Here is a tiny trained network, its code and every weight. The questions are about switching its units off for an input and a target symbol, where a switched-off unit gives its printed mean instead of its output.

import numpy as np


def w(rows, s, z=0):
    codes = np.array(rows[::2]) - 128.0
    scale = np.full(codes.shape[1], s)
    scale[-1] = z or s
    return codes * scale


def norm(h):
    return h / np.sqrt((h * h).mean(-1, keepdims=True) + 1e-5)


def softmax(a):
    e = np.exp(a - a.max(-1, keepdims=True))
    return e / e.sum(-1, keepdims=True)


def log_softmax(a):
    a = a - a.max(-1, keepdims=True)
    return a - np.log(np.exp(a).sum(-1, keepdims=True))


def net(x, mask):
    ids = ['αβδεζηξπτφψω'.index(c) for c in x.split()]
    T = len(ids)
    res = E[ids] + P[:T]
    u = 0
    for l in range(2):
        r = norm(res)
        for j in range(3):
            rows = slice(2 * j, 2 * j + 2)
            q, k, v = (r @ M[l][rows].T for M in (Q, K, V))
            z = softmax(np.where(np.tri(T) > 0, q @ k.T / 2**0.5, -1e9)) @ v
            o = O[l][rows]
            res = res + np.where(mask[u + j], z, o[:, -1]) @ o[:, :-1]
        u += 3
    return log_softmax(norm(res)[-1] @ U[:, :-1].T + U[:, -1])


Q, K, V, O = {}, {}, {}, {}
E = w([
[78,155,80,110,111,211,224,156,80,5],'α',
[152,132,95,95,134,171,138,190,102,160],'β',
[116,173,117,161,149,159,138,185,107,169],'δ',
[219,115,161,126,182,123,90,144,189,82],'ε',
[138,110,91,141,117,107,126,191,101,139],'ζ',
[114,121,112,85,59,120,110,37,97,182],'η',
[77,104,114,123,161,160,123,186,87,120],'ξ',
[121,69,124,149,149,106,124,101,171,137],'π',
[173,78,78,94,154,179,118,128,151,153],'τ',
[101,176,161,62,72,169,127,212,190,142],'φ',
[125,65,126,78,114,101,150,171,96,118],'ψ',
[142,133,89,183,166,175,95,124,173,163],'ω',
],0.018)
P = w([
[157,116,5,161,185,22,140,121,196,128],'0',
[177,82,95,204,113,126,143,140,180,164],'1',
[132,131,64,138,167,36,142,138,145,134],'2',
[170,88,120,192,100,139,137,147,156,169],'3',
[134,146,86,128,163,54,135,133,133,125],'4',
[162,97,139,183,96,151,129,145,135,170],'5',
[132,152,101,113,156,65,130,124,121,118],'6',
[157,100,164,172,89,151,123,136,120,169],'7',
[128,158,114,105,149,73,117,116,110,112],'8',
[148,108,186,166,86,156,116,131,105,171],'9',
[122,164,127,99,143,77,108,112,101,110],'10',
[143,114,221,164,82,162,114,125,87,177],'11',
[110,166,127,89,131,77,95,103,96,108],'12',
],0.011)
Q[0] = w([
[128,156,237,93,168,254,198,24,160,56],'L0H1',
[176,70,204,182,88,183,73,206,101,158],'L0H1',
[103,177,122,99,99,126,165,186,76,72],'L0H2',
[96,71,174,138,89,190,100,142,104,210],'L0H2',
[139,160,155,95,152,62,73,126,83,100],'L0H3',
[140,123,145,167,132,170,58,76,197,129],'L0H3',
],0.0079)
K[0] = w([
[123,136,68,147,111,141,175,118,164,57],'L0H1',
[139,181,218,80,117,132,11,107,145,87],'L0H1',
[137,162,201,100,122,149,108,149,104,112],'L0H2',
[115,141,125,151,40,117,178,68,98,128],'L0H2',
[177,201,192,119,142,130,149,104,104,76],'L0H3',
[118,105,58,156,128,141,117,124,207,80],'L0H3',
],0.012)
V[0] = w([
[195,120,194,92,177,111,7,140,134,125],'L0H1',
[151,184,93,193,47,80,76,153,108,51],'L0H1',
[115,172,221,111,153,150,89,124,129,139],'L0H2',
[65,114,119,136,150,153,98,86,101,119],'L0H2',
[153,105,127,66,120,72,24,172,142,186],'L0H3',
[82,193,140,64,110,119,146,106,115,253],'L0H3',
],0.0063)
O[0] = w([
[188,183,125,121,139,124,254,130,72,101,80],'L0H1',
[218,154,151,193,109,109,49,126,80,61,153],'L0H1',
[96,134,111,128,84,114,82,198,155,142,1],'L0H2',
[59,92,121,141,167,150,51,114,79,99,98],'L0H2',
[121,69,93,117,89,97,63,152,191,147,192],'L0H3',
[97,152,101,170,71,133,171,48,167,153,82],'L0H3',
],0.0081,0.0066)
Q[1] = w([
[131,75,144,176,84,189,144,158,97,168],'L1H1',
[136,90,115,143,149,126,76,95,157,136],'L1H1',
[153,140,28,149,138,71,155,164,94,104],'L1H2',
[102,188,123,74,179,98,140,122,194,93],'L1H2',
[135,41,173,150,22,250,124,143,91,165],'L1H3',
[165,143,114,137,131,70,157,103,127,194],'L1H3',
],0.012)
K[1] = w([
[68,166,126,112,6,163,132,222,111,106],'L1H1',
[113,131,112,104,135,122,80,110,152,114],'L1H1',
[105,118,123,113,63,98,131,168,54,150],'L1H2',
[170,93,95,120,211,76,80,102,114,191],'L1H2',
[80,203,168,69,32,172,92,89,110,98],'L1H3',
[182,129,114,156,79,88,142,112,157,121],'L1H3',
],0.013)
V[1] = w([
[155,85,239,121,150,174,103,99,166,176],'L1H1',
[118,246,165,42,106,171,103,148,174,140],'L1H1',
[76,199,79,73,81,164,112,145,206,1],'L1H2',
[188,87,158,88,81,160,85,116,117,113],'L1H2',
[164,172,135,133,89,155,96,93,20,133],'L1H3',
[193,119,146,93,124,79,90,56,109,241],'L1H3',
],0.0071)
O[1] = w([
[138,95,32,202,243,2,169,147,140,117,101],'L1H1',
[207,125,144,74,205,113,42,115,117,101,1],'L1H1',
[104,83,139,163,93,163,180,218,155,178,79],'L1H2',
[127,128,130,76,109,64,116,129,197,114,139],'L1H2',
[81,46,55,182,150,157,175,145,132,153,87],'L1H3',
[30,106,158,109,185,221,105,161,18,123,128],'L1H3',
],0.0079,0.0088)
U = w([
[169,101,39,71,179,145,128,136,126,136,93],'α',
[112,231,166,211,116,169,116,98,138,171,96],'β',
[170,143,128,166,60,66,21,106,72,88,107],'δ',
[100,106,106,194,188,62,181,128,160,133,126],'ε',
[117,137,195,165,59,127,159,203,244,175,155],'ζ',
[21,75,136,126,159,186,38,185,114,100,253],'η',
[145,164,69,51,105,188,163,113,137,167,64],'ξ',
[107,66,161,38,94,72,167,140,125,104,18],'π',
[178,117,191,108,183,103,51,238,164,121,188],'τ',
[168,167,178,124,118,179,244,128,82,28,193],'φ',
[140,178,73,199,187,133,34,155,146,156,91],'ψ',
[103,126,160,135,65,124,126,8,152,189,43],'ω',
],0.011,0.0053)

Each question gives the input, a string of symbols that net reads in full, and the target symbol t.
The units are the heads (2 rows each of Q, K, V and O). Each row of codes is followed by its name. A weight is (code - 128) times the scale printed after its matrix; where a second scale follows, it is the last column's (O and U).
mask holds one flag per head, layer by layer. A switched-off head (its flag False) gives its mean, the last column of its rows in O, instead of its output. The means were averaged over made-up inputs and are rounded, as every weight is.
A unit's drop is (log p(t) with every unit on - log p(t) with that unit switched off) / (log p(t) with every unit on - log p(t) with every unit switched off).
The circuit of an input: a set's keep is (log p(t) with only the set's units on - log p(t) with every unit switched off) / (log p(t) with every unit on - log p(t) with every unit switched off). Starting from all 6 units, units are removed one at a time, each time the one whose removal leaves the highest keep (on an exact tie, the one counted first), for as long as the keep stays at least 0.8.
units of the circuit, in order: the units of the circuit, biggest drop first
unit that matters most: the unit with the biggest drop
which heads matter: for each layer, one digit per head in row order, 1 if its drop is at least 0.15 and else 0, layers parted by /
drop when u is switched off: that unit's drop, to one decimal
input η ξ ζ ζ ζ δ α β ζ π, target ζ: which heads matter	000 / 011
input β ζ ζ π, target ω: unit that matters most	L1H2
input ζ ε ζ ζ ξ π ζ ζ η δ, target η: which heads matter	000 / 001
input α α ζ ξ ξ α ξ ψ ζ α ζ, target φ: which heads matter	101 / 000
input ξ η ξ, target ω: which heads matter	001 / 001
input β π φ π, target τ: which heads matter	000 / 100
input τ ζ ζ ξ τ ζ, target δ: which heads matter	001 / 010
input ζ ζ ζ ζ ζ δ, target ψ: which heads matter	000 / 110
input δ ζ ξ π π β ξ η, target η: which heads matter	000 / 001
input π η ε α, target ζ: which heads matter	000 / 000
input α α ψ ξ α π ζ π α, target ε: units of the circuit, in order	L1H1; L1H3; L0H1
input ξ ε ζ π ψ ξ ε ξ α τ, target ζ: which heads matter	010 / 011
input α α ψ ζ α α ζ ζ η ζ ψ ζ ψ, target δ: units of the circuit, in order	L0H1; L1H2
input ε ζ ζ ω, target φ: which heads matter	100 / 000
input ζ α ψ ξ, target ζ: unit that matters most	L1H3
input π α ξ ξ ζ ζ ξ β ζ ψ ζ π, target ζ: which heads matter	000 / 010
input π ζ π ζ ζ ξ α ψ ζ π ζ, target ε: which heads matter	110 / 100
input ζ η ψ ξ β α, target ζ: units of the circuit, in order	L1H3; L1H2
input ψ φ ζ π η ξ ξ ζ ζ ξ π ω ζ, target η: units of the circuit, in order	L0H2; L1H3
input ζ η ζ π ζ ζ π τ, target η: units of the circuit, in order	L1H3
input ζ ζ ψ ξ, target ε: drop when L1H2 is switched off	0.2
input ζ ζ ζ ω α ψ ξ η, target η: drop when L1H3 is switched off	0.4
input η ζ β α ξ ζ ζ ψ π, target ε: drop when L1H1 is switched off	2.2
input ξ ζ ξ δ ξ ξ ζ ζ π η φ ξ, target τ: drop when L1H1 is switched off	0.9
